Below are the code and all the weights of a small trained network. Each question names an input and a target symbol and asks about switching units off, where a switched-off unit gives its printed mean instead of its output.

import numpy as np


def w(rows, s, z=0):
    codes = np.array(rows[::2]) - 128.0
    scale = np.full(codes.shape[1], s)
    scale[-1] = z or s
    return codes * scale


def f(y):
    return y / 2 * (1 + np.tanh(0.7978845608 * (y + 0.044715 * y**3)))


def softmax(a):
    e = np.exp(a - a.max(-1, keepdims=True))
    return e / e.sum(-1, keepdims=True)


def log_softmax(a):
    a = a - a.max(-1, keepdims=True)
    return a - np.log(np.exp(a).sum(-1, keepdims=True))


def net(x, mask):
    ids = ['αβδεζθλξπσφψω'.index(c) for c in x.split()]
    T = len(ids)
    res = E[ids] + P[:T]
    u = 0
    for l in range(2):
        q, k, v = (res @ M[l].T for M in (Q, K, V))
        z = softmax(np.where(np.tri(T) > 0, q @ k.T / 2**0.5, -1e9)) @ v
        res = res + np.where(mask[u], z, O[l][:, -1]) @ O[l][:, :-1]
        u += 1
        y = f(res @ A[l][:, :-1].T + A[l][:, -1])
        res = res + np.where(mask[u : u + 4], y, B[l][:, -1]) @ B[l][:, :-1]
        u += 4
    return log_softmax(res[-1] @ U[:, :-1].T + U[:, -1])


Q, K, V, O, A, B = {}, {}, {}, {}, {}, {}
E = w([
[29,157,201,115],'α',
[159,108,172,67],'β',
[73,165,254,184],'δ',
[119,152,83,127],'ε',
[113,130,78,94],'ζ',
[130,147,101,130],'θ',
[94,186,111,226],'λ',
[80,131,55,82],'ξ',
[43,174,174,138],'π',
[160,215,81,90],'σ',
[67,58,132,142],'φ',
[185,145,10,36],'ψ',
[137,63,104,172],'ω',
],0.018)
P = w([
[244,91,216,56],'0',
[189,139,215,77],'1',
[214,157,168,75],'2',
[170,136,159,55],'3',
[144,126,128,35],'4',
[106,118,96,8],'5',
[88,104,109,3],'6',
[93,91,132,14],'7',
],0.0064)
Q[0] = w([
[97,242,132,60],'0.h0',
[196,41,96,1],'0.h0',
],0.0078)
K[0] = w([
[113,119,6,81],'0.h0',
[182,2,189,110],'0.h0',
],0.0066)
V[0] = w([
[22,160,2,12],'0.h0',
[130,46,51,250],'0.h0',
],0.0057)
O[0] = w([
[186,255,42,226,132],'0.h0',
[71,189,251,232,2],'0.h0',
],0.0049,0.0067)
A[0] = w([
[93,134,202,130,183],'0.n0',
[131,145,147,86,130],'0.n1',
[114,132,208,245,4],'0.n2',
[153,105,75,136,102],'0.n3',
],0.011,0.0023)
B[0] = w([
[236,121,236,115,254],'0.n0',
[207,207,178,2,198],'0.n1',
[156,121,13,133,210],'0.n2',
[187,44,158,143,169],'0.n3',
],0.0077,0.0058)
Q[1] = w([
[117,33,46,80],'1.h0',
[101,2,113,99],'1.h0',
],0.0056)
K[1] = w([
[239,166,107,95],'1.h0',
[154,142,253,158],'1.h0',
],0.0059)
V[1] = w([
[212,100,122,148],'1.h0',
[183,247,182,116],'1.h0',
],0.011)
O[1] = w([
[193,38,220,254,210],'1.h0',
[168,191,186,159,247],'1.h0',
],0.0086,0.013)
A[1] = w([
[98,161,182,155,48],'1.n0',
[79,255,245,250,67],'1.n1',
[81,120,183,191,4],'1.n2',
[145,185,153,142,95],'1.n3',
],0.0088,0.004)
B[1] = w([
[166,2,85,12,156],'1.n0',
[82,88,45,90,249],'1.n1',
[153,155,99,189,148],'1.n2',
[173,219,17,105,174],'1.n3',
],0.0087,0.015)
U = w([
[78,176,99,11,121],'α',
[125,205,211,81,210],'β',
[158,147,101,129,5],'δ',
[133,139,51,98,91],'ε',
[132,129,99,103,54],'ζ',
[179,122,93,198,5],'θ',
[119,109,2,190,198],'λ',
[168,159,93,154,172],'ξ',
[141,70,72,58,95],'π',
[175,244,64,137,45],'σ',
[83,48,147,169,254],'φ',
[134,128,103,101,69],'ψ',
[128,133,108,120,105],'ω',
],0.0097,0.0064)

Each question gives the input, a string of symbols that net reads in full, and the target symbol t.
The units are the heads (2 rows each of Q, K, V and O) and the neurons (one row each of A and B). Each row of codes is followed by its name. A weight is (code - 128) times the scale printed after its matrix; where a second scale follows, it is the last column's (O, A, B and U).
mask holds one flag per unit, layer by layer, with each layer's heads first. A switched-off unit (its flag False) gives its mean, the last column of its rows in O or B, instead of its output. The means were averaged over made-up inputs and are rounded, as every weight is.
A unit's drop is (log p(t) with every unit on - log p(t) with that unit switched off) / (log p(t) with every unit on - log p(t) with every unit switched off).
The circuit of an input: a set's keep is (log p(t) with only the set's units on - log p(t) with every unit switched off) / (log p(t) with every unit on - log p(t) with every unit switched off). Starting from all 10 units, units are removed one at a time, each time the one whose removal leaves the highest keep (on an exact tie, the one counted first), for as long as the keep stays at least 0.8.
circuit, biggest first: the units of the circuit, biggest drop first
unit that matters most: the unit with the biggest drop
k most important neurons: the k neurons with the biggest drops, biggest first
k most important neurons of layer l: the k neurons of layer l with the biggest drops, biggest first
drop when u is switched off: that unit's drop, to one decimal
input δ δ ψ, target ξ: unit that matters most -> 1.n1
input δ ξ δ, target σ: circuit, biggest first -> (0.h0; 1.n3)
input π ξ π π δ, target α: circuit, biggest first -> (1.h0; 1.n1)
input δ δ α β δ δ, target α: 2 most important neurons -> (1.n1; 0.n3)
input ζ ψ π φ, target φ: circuit, biggest first -> (1.n3; 0.n1)
input δ ω δ, target φ: circuit, biggest first -> (1.h0; 0.n0)
input β β δ, target π: 4 most important neurons -> (1.n1; 1.n0; 0.n0; 0.n1)
input ψ ψ ω, target φ: circuit, biggest first -> (1.n3; 1.h0)
input δ β λ, target λ: circuit, biggest first -> (1.n1; 0.n1)
input δ λ ω δ λ σ σ σ, target σ: circuit, biggest first -> (0.h0; 1.h0; 1.n3)
input θ δ δ π, target α: 2 most important neurons of layer 0 -> (0.n3; 0.n2)
input φ δ β, target β: 2 most important neurons -> (1.n1; 0.n1)
input δ λ δ φ δ β ε φ, target φ: 2 most important neurons of layer 0 -> (0.n2; 0.n0)
input ψ β π ω, target φ: unit that matters most -> 1.n3
input ψ δ ω δ δ, target φ: 2 most important neurons of layer 0 -> (0.n0; 0.n1)
input φ φ ψ λ α, target α: 2 most important neurons -> (0.n3; 0.n2)
input δ δ φ δ ξ σ, target σ: 2 most important neurons of layer 1 -> (1.n1; 1.n0)
input ε ψ π ψ π, target λ: 2 most important neurons -> (1.n1; 0.n1)
input δ ψ δ δ δ ψ δ, target λ: drop when 0.h0 is switched off -> 0.5
input β δ π δ δ δ δ α, target α: drop when 1.h0 is switched off -> 0.6
input ζ δ β δ, target π: unit that matters most -> 1.n1
input β δ ξ π, target α: drop when 0.n2 is switched off -> 0.3
